Below are the code and all the weights of a small trained network. Each question names an input and a class and asks about switching units off, where a switched-off unit gives its printed mean instead of its output.

import numpy as np


def w(rows, s, z=0):
    codes = np.array(rows[::2]) - 128.0
    scale = np.full(codes.shape[1], s)
    scale[-1] = z or s
    return codes * scale


def f(y):
    return np.maximum(y, 0)


def log_softmax(a):
    a = a - a.max(-1, keepdims=True)
    return a - np.log(np.exp(a).sum(-1, keepdims=True))


def net(x, mask):
    res = np.array(x, float).reshape(1, 8) / 4 @ E
    y = f(res @ A[0][:, :-1].T + A[0][:, -1])
    res = res + np.where(mask, y, B[0][:, -1]) @ B[0][:, :-1]
    return log_softmax(res[-1] @ U[:, :-1].T + U[:, -1])


A, B = {}, {}
E = w([
[73,231,33],'x0',
[129,126,124],'x1',
[127,130,128],'x2',
[6,7,71],'x3',
[127,129,130],'x4',
[234,50,1],'x5',
[127,131,130],'x6',
[126,127,125],'x7',
],0.0066)
A[0] = w([
[175,168,143,98],'neuron 1',
[120,99,192,96],'neuron 2',
[104,132,187,90],'neuron 3',
[35,167,176,138],'neuron 4',
[197,165,175,74],'neuron 5',
[81,92,128,77],'neuron 6',
[93,90,144,83],'neuron 7',
[71,46,136,88],'neuron 8',
[141,141,134,2],'neuron 9',
[176,102,94,147],'neuron 10',
[252,134,158,98],'neuron 11',
[164,50,216,93],'neuron 12',
],0.017,0.0083)
B[0] = w([
[98,139,195,186],'neuron 1',
[190,171,67,175],'neuron 2',
[169,31,162,177],'neuron 3',
[211,133,97,254],'neuron 4',
[55,95,186,203],'neuron 5',
[102,144,161,170],'neuron 6',
[100,81,170,163],'neuron 7',
[69,101,188,211],'neuron 8',
[61,64,216,128],'neuron 9',
[187,126,102,207],'neuron 10',
[104,101,147,246],'neuron 11',
[133,253,34,222],'neuron 12',
],0.012,0.0097)
U = w([
[151,221,97,255],'0',
[61,106,224,57],'1',
[246,125,128,119],'2',
],0.011,0.0061)

Each question gives the input, the list of numbers given to net, and the class t.
The units are the neurons (one row each of A and B). Each row of codes is followed by its name. A weight is (code - 128) times the scale printed after its matrix; where a second scale follows, it is the last column's (A, B and U).
mask holds one flag per neuron, in row order. A switched-off neuron (its flag False) gives its mean, the last column of its row in B, instead of its output. The means were averaged over made-up inputs and are rounded, as every weight is.
A unit's drop is (log p(t) with every unit on - log p(t) with that unit switched off) / (log p(t) with every unit on - log p(t) with every unit switched off).
The circuit of an input: a set's keep is (log p(t) with only the set's units on - log p(t) with every unit switched off) / (log p(t) with every unit on - log p(t) with every unit switched off). Starting from all 12 units, units are removed one at a time, each time the one whose removal leaves the highest keep (on an exact tie, the one counted first), for as long as the keep stays at least 0.8.
circuit, biggest first: the units of the circuit, biggest drop first
unit that matters most: the unit with the biggest drop
top k neurons: the k neurons with the biggest drops, biggest first
drop of u: that unit's drop, to one decimal
input [-5,-2,1,3,-3,-7,3,-2], class 2: circuit, biggest first => (neuron 4)
input [3,-6,-3,-6,4,4,2,4], class 1: top 3 neurons => (neuron 12; neuron 4; neuron 5)
input [-2,4,0,-4,-6,-8,-5,-7], class 2: top 2 neurons => (neuron 3; neuron 4)
input [5,-8,-5,6,7,6,2,7], class 1: top 3 neurons => (neuron 12; neuron 4; neuron 8)
input [-6,-2,7,-1,2,-5,-3,8], class 0: top 2 neurons => (neuron 12; neuron 10)
input [-6,4,-8,-7,-1,5,4,-6], class 1: top 4 neurons => (neuron 5; neuron 11; neuron 4; neuron 1)
input [-5,0,0,-6,-1,3,-8,-6], class 1: top 3 neurons => (neuron 5; neuron 11; neuron 4)
input [3,-8,-5,-2,-7,-7,7,-4], class 2: circuit, biggest first => (neuron 4; neuron 3)
input [2,5,5,8,1,7,3,4], class 1: top 3 neurons => (neuron 8; neuron 4; neuron 12)
input [-6,3,-7,5,4,-4,-7,8], class 0: top 2 neurons => (neuron 12; neuron 2)
input [6,0,4,8,8,-1,-5,-3], class 1: top 2 neurons => (neuron 8; neuron 12)
input [2,-6,-6,1,0,-7,-3,-4], class 2: drop of neuron 4 => 0.2
input [-5,8,-1,-1,1,-8,5,2], class 2: drop of neuron 4 => 0.2
input [-6,-3,3,1,3,-8,3,1], class 2: unit that matters most => neuron 3
input [-7,4,4,-3,8,2,-6,-5], class 0: drop of neuron 12 => 0.7
